15; 18; 2; 14; -21; -14; -4; -4; -21; 18; -64; -21; 0; -63; 11; 44; 1; -7; -30; -26; 6; 8; -21; -3; -11; -49; 3; 18; 2; 19; 26; 10 : Zis
3; -39; -5; -5; -45; 52; -38; -27; -11; 4; -16; -26; 7; -15; 34; -3; 23; -25; 12; 15; -24; 34; -20; -41; 33; -59; 26; -41; -2; 72; -41; 41 : totop
6; 0; 1; 17; 2; 49; 7; -19; 11; 22; 19; -27; 4; 9; -28; -28; 61; -4; -60; 80; 39; -6; -19; -78; -32; 17; -32; -21; 15; 53; -2; -17 : gelu
17; 42; 55; 4; 18; 16; -18; 13; 6; 32; -19; 20; 66; 9; 15; 41; -2; -8; -16; 23; 17; 27; -25; 50; 23; -40; -3; -19; -32; 44; 57; -1 : Nuvo
9; 23; 50; -28; 46; -58; 33; 5; -10; 20; -10; -29; 21; 74; -50; 36; 12; -14; -29; 14; 30; 62; 70; 6; -32; -5; 37; 9; -6; 49; -4; 32 : fedep
4; -4; 45; 2; -22; 52; -53; 2; -6; 0; -3; -26; 0; 2; 54; 17; 59; -41; -10; 42; -32; 52; -31; -28; 46; -55; 15; -14; 10; 67; -35; 47 : fedep
-35; 95; 22; -43; 33; 71; -2; -3; 3; -60; 12; 42; 11; -3; 24; 18; 43; 2; 37; -60; 7; 22; 2; -49; -15; -22; 4; 23; 13; -48; 36; -11 : totop
-13; 96; 17; -28; 63; 7; 8; 16; 13; -32; 14; 41; 22; 3; 16; 35; 17; -13; 17; -55; 14; 26; -33; -58; -16; -41; 20; 51; -7; -39; 53; -18 : Nuvo
4; 28; 22; 10; 37; -34; -9; 27; -18; 12; -15; 19; 47; 25; 8; 27; 10; 3; -21; 8; 11; 43; -7; 34; 9; -24; -9; -26; -28; 53; 27; 12 : gopaz
-14; 53; 82; -12; 8; 23; -19; 22; -11; 37; -5; 37; 55; 37; 49; 47; 25; 17; -15; 42; -15; 53; -12; 52; 2; -29; -21; -47; -14; 39; 26; 4 : fedep
-7; 31; 14; 4; 38; -6; 2; 14; 3; 23; -14; 12; 47; 3; 24; 22; 22; 11; -10; 15; 18; 26; -20; 26; 6; -70; -26; -23; -30; 31; 42; 5 : Zis
11; -37; -38; 51; -11; -30; 69; -7; -8; 18; -39; -9; -21; 0; -33; 0; -17; -30; -49; -59; 14; 19; -21; -18; -31; -25; -28; 34; 11; 22; 19; 27 : gelu
19; -5; 0; 13; -45; 48; -7; -21; -3; -4; 19; -16; 9; 17; 17; -48; 54; -9; -40; 55; -4; 1; 13; -38; -35; 22; -14; -40; 17; 51; -33; -14 : totop
-38; 4; -28; -42; 14; -58; 39; 21; 9; -8; 1; -29; 25; 98; -54; -1; -13; 10; -16; 14; 7; 37; 85; 10; -5; 62; 20; -21; -11; 24; 24; 9 : roli
-26; 38; -2; -25; 10; 21; -1; 16; 28; 15; -12; 3; 47; 28; 10; 4; -7; 12; -8; -8; -1; 18; -19; 24; 41; -2; 10; -27; -25; 43; 42; 14 : roli
31; -17; 7; -10; -20; -7; 16; 3; 31; -7; 12; -22; -14; 6; -33; -18; 63; 4; -45; 71; 19; 35; -6; -52; -27; 14; -59; -29; -5; 92; -3; 9 : gelu
23; 44; 51; -37; 3; -10; -4; 19; -21; 34; -6; 5; 29; -16; 26; 46; 18; 12; -13; 21; 14; 20; -18; 23; 40; -29; -62; -20; -24; 40; 42; 4 : Rim
0; 0; -52; 67; 6; -21; 62; -12; -31; 30; -19; -36; -6; 14; -29; -26; -3; -26; -36; -22; -1; -15; 19; -38; -72; -68; -33; -1; 36; -7; -9; -4 : totop
30; -1; -21; 2; -14; 19; 14; 19; 13; -1; 7; -26; 20; 30; -28; -27; 53; -8; -47; 68; 14; 40; 9; -29; -48; 22; -53; -36; -8; 63; -15; -9 : gopaz
9; 12; 20; -26; -39; 51; 7; -4; 16; -1; 22; -33; 9; 18; -6; -32; 67; 13; -30; 76; -6; 22; 15; -36; -37; 49; -46; -41; -3; 78; -31; -11 : fedep
-18; -40; -23; 11; -47; 72; -59; -10; -27; 0; -10; -39; 19; -16; 85; -5; 55; -17; 0; 27; -34; 39; -31; -48; 55; -41; 3; -24; 1; 38; -25; 42 : Zis
-24; -14; 38; -7; -46; 73; -63; -22; -9; 8; -3; -11; 13; 1; 48; -8; 35; -50; 16; 31; -32; 54; -40; -31; 1; -33; 32; -30; -13; 58; -66; 33 : fedep
19; -45; -16; 2; -17; 46; -40; 2; -25; 11; -1; -44; 34; 10; 66; -2; 33; -35; 18; 15; -29; 44; -30; -57; 61; -30; 8; -14; -15; 48; -6; 29 : Nuvo
-2; 5; -3; -40; 41; -50; 15; 26; -5; 5; -11; -32; 29; 72; -31; 12; -9; -22; 5; 17; 11; 47; 46; -4; -11; 27; 56; -9; -31; 11; 2; 0 : roli
1; -44; -16; 26; -9; 53; -67; -7; -46; -9; -12; -36; 24; 1; 88; -10; 51; -33; 13; -5; -30; 45; -29; -43; 37; -39; 26; -24; -2; 43; -10; 47 : Zis
-46; 91; -7; -5; 29; 68; 18; -2; -7; -31; 33; 30; 0; 45; 4; -5; 30; 10; 8; -38; 10; 2; 2; -50; -31; -23; -23; 19; 12; -51; 61; 1 : Rim
19; 44; 43; 33; -29; -5; -23; -10; -8; 19; -61; -47; -1; -71; -28; 41; 9; -15; -35; 23; 8; -1; -16; -19; -22; -59; -7; 16; 2; 59; 27; 16 : Nuvo
13; -13; 9; 0; -47; 29; -46; -1; -43; 11; -27; -35; -8; -33; 77; 10; -5; -39; -1; -22; -44; 17; -14; -46; 68; -28; -16; -34; 8; 39; -41; 33 : totop
-12; 44; 34; -40; 2; -13; -7; -3; -16; 21; -7; 14; 36; 5; 11; 30; 6; 4; -2; -6; 20; 21; -9; 37; 47; -28; -18; -16; -35; 52; 49; 20 : Rim
22; 35; 24; -42; 26; -66; 42; 10; -4; 17; 6; -19; 3; 69; -80; 30; -32; 11; -24; 6; 46; 32; 86; 10; -27; 22; -3; -4; -14; 30; 18; 26 : Rim
21; -3; -29; 19; -9; -73; 69; -12; -17; 30; -23; -36; -26; -6; -68; 0; 1; -27; -50; -8; 30; 0; 9; -26; -70; -53; -49; 26; 12; 30; 15; 8 : Rim
13; -15; -7; -20; -26; 61; -42; -12; -51; 5; -10; -57; 8; -9; 44; -13; 39; -44; 36; -5; -10; 25; -13; -50; 40; -15; -22; -11; -16; 27; -4; 29 : Rim
-5; 16; 11; -34; 45; -51; 39; 9; -3; 7; -2; -30; 41; 82; -92; 46; -27; -14; -25; 35; 48; 43; 92; 7; -17; 29; 33; -3; -10; 21; 30; 1 : Nuvo
-14; 66; 29; 12; 63; 18; 8; 21; 12; -29; 15; 47; -3; 16; 15; 15; 39; 1; 26; -58; 21; 20; -20; -36; -26; -37; -39; 50; 17; -62; 61; 0 : gelu
-43; 76; 22; -18; 30; 48; -2; -1; -14; -44; 25; 38; -3; -5; -13; 25; 31; 9; 34; -2; 14; 5; -15; -28; -32; -35; -9; 13; -6; -35; 39; -15 : Rim
3; 39; 21; -15; 11; 2; 1; 14; 16; 12; -7; 32; 45; -4; 32; 27; 18; 17; -29; 17; 13; 34; -32; 30; 9; -38; -9; -22; -34; 40; 24; 0 : Zis
-29; 25; 17; -19; -10; -7; 10; 19; 15; 15; -30; 25; 29; 28; 30; 12; -24; 8; -19; -11; -18; 33; -23; 24; 26; -7; 17; -23; -54; 46; 31; 17 : roli
-22; -18; -3; -20; -36; 40; -67; -19; -27; 12; -7; -35; 24; -1; 58; -4; 32; -34; 32; 5; -30; 36; -2; -41; 60; -55; -3; -51; 16; 47; -29; 39 : totop
-20; -34; -39; 12; -33; 58; -53; -18; -12; 0; -7; -44; 16; -14; 61; -33; 31; -27; 24; -8; -26; 29; -30; -52; 41; -48; 5; -22; -13; 46; -35; 50 : Zis
-38; 87; -3; 3; 50; 50; 0; 20; 4; -44; 12; 38; 18; 32; 7; -3; 22; 3; 14; -46; 11; 17; -5; -34; -21; -7; -3; 26; -9; -46; 35; -8 : gopaz
27; 36; 52; 26; -49; -22; -26; -8; 10; 38; -53; -25; -42; -50; 4; 23; -14; -27; -34; -11; -12; -17; -17; -7; -11; -52; -1; 25; 20; 37; -10; 17 : fedep
20; 29; 12; -18; -46; 18; 15; -6; 21; -12; 1; -25; -12; -25; -24; -25; 34; 6; -33; 48; 3; -4; 22; -36; -34; 13; -62; -41; 3; 64; -24; -16 : totop
-26; 34; -18; -13; 68; 53; 20; -7; 2; -24; 0; 51; 27; 20; -3; 16; 21; 10; 14; -64; 33; 37; -36; -71; -54; -31; 35; 30; -6; -15; 44; -4 : gopaz
0; 43; 21; -29; 37; -59; 15; 13; -13; -4; 4; -25; 21; 52; -58; 46; -9; 13; -11; 25; 22; 22; 98; 24; 13; 3; 25; -27; 20; 20; 5; 11 : totop
13; 3; 15; 1; -36; 65; -16; -6; 4; -3; 22; -25; 12; 25; 11; -41; 99; 15; -20; 86; 10; 19; 9; -54; -36; 50; -46; -15; 2; 23; 1; -18 : gelu
-17; 50; 19; -5; 56; -5; 5; 13; 6; 34; -9; 29; 68; 48; -14; 25; -7; -2; -32; 13; 41; 29; -7; 37; 20; -31; 11; -22; -35; 40; 33; 2 : gopaz
16; -2; -36; -11; -57; 45; 17; -16; 36; -15; 34; -30; 19; 21; -26; -54; 63; 20; -31; 89; 3; -8; 12; -49; -37; 53; -14; -18; -14; 58; 1; -39 : Nuvo
26; 3; 55; -8; 27; -25; -21; 24; -17; 27; -27; 19; 47; 5; 9; 48; 10; 13; -20; 44; 29; 21; 3; 47; 27; 0; -8; -18; -32; 43; 36; -15 : gopaz
-22; -34; -28; 57; 2; -37; 67; -21; 6; 35; -17; 12; -16; 32; -47; -18; -16; -30; -59; -24; 35; -1; -8; -31; -58; -35; -30; 31; 17; 1; 21; 5 : gelu
-45; 32; 2; -16; 52; 65; -3; -8; 31; -45; 17; 62; 26; 11; 1; 25; 29; 5; 32; -33; 33; 43; -29; -23; -43; -63; 33; 25; 0; -34; 40; 5 : Zis
34; 25; 13; 4; -40; 49; 7; -5; 11; -9; 3; -38; -1; -15; -10; -43; 59; 2; -20; 66; -1; -2; 20; -35; -46; 1; -59; -42; -5; 56; -26; -15 : totop
17; -3; -12; -5; -19; 28; -2; -3; 10; 15; 8; -17; 28; 24; -18; -37; 54; 21; -43; 66; 19; 33; 1; -54; -68; 31; -46; -49; -8; 84; -10; -9 : gopaz
-7; 25; 29; -21; 22; -6; -26; 13; 6; 13; -3; 14; 56; 2; 29; 28; 29; 23; 7; 19; 23; 17; 8; 50; 34; -24; -27; -15; -14; 18; 50; -3 : Zis
-48; 1; -12; -35; 20; -41; 20; 8; -9; 8; -11; -24; 28; 104; -63; 17; -19; -6; -24; 42; 9; 63; 72; -16; -53; 38; 63; -47; -11; 31; 6; 11 : roli
4; 12; -47; 43; -11; -64; 51; -7; -35; 12; -33; -32; -19; -42; -39; 26; -2; -21; -54; -6; -13; -3; -8; -28; -50; -70; -8; -15; 41; 40; -19; -6 : totop
-52; 43; -14; -22; 46; 64; 12; 25; 16; -41; 25; 42; 36; 25; 41; 9; 31; 14; 25; -42; -10; 26; -40; -23; 16; -4; 16; 25; 0; -40; 42; -5 : roli
-18; -50; -27; 9; -38; 48; -52; -9; -23; 12; -20; -39; 17; 2; 36; -17; 18; -16; 9; 8; -21; 38; -15; -55; 40; -21; -13; -36; -8; 69; -28; 49 : gopaz
10; 22; -25; -40; 57; -81; 25; 30; -15; 12; -10; -43; 39; 87; -89; 33; -19; -9; -17; 22; 37; 61; 90; 11; -16; 31; 22; -37; -15; 42; 5; 9 : gopaz
-40; 54; 34; -37; 35; -47; 4; 0; -12; -2; 14; -7; 19; 114; -37; -1; -7; -29; -16; 6; 15; 43; 88; 1; -33; 48; 38; -29; -6; 29; 0; 7 : fedep
-4; 43; 35; 6; 23; 11; -35; 19; -13; -5; -19; 14; 43; -10; 62; 20; 39; 12; 8; 2; 5; 8; -12; 45; 42; -38; -29; -16; -28; 18; 67; -1 : Zis
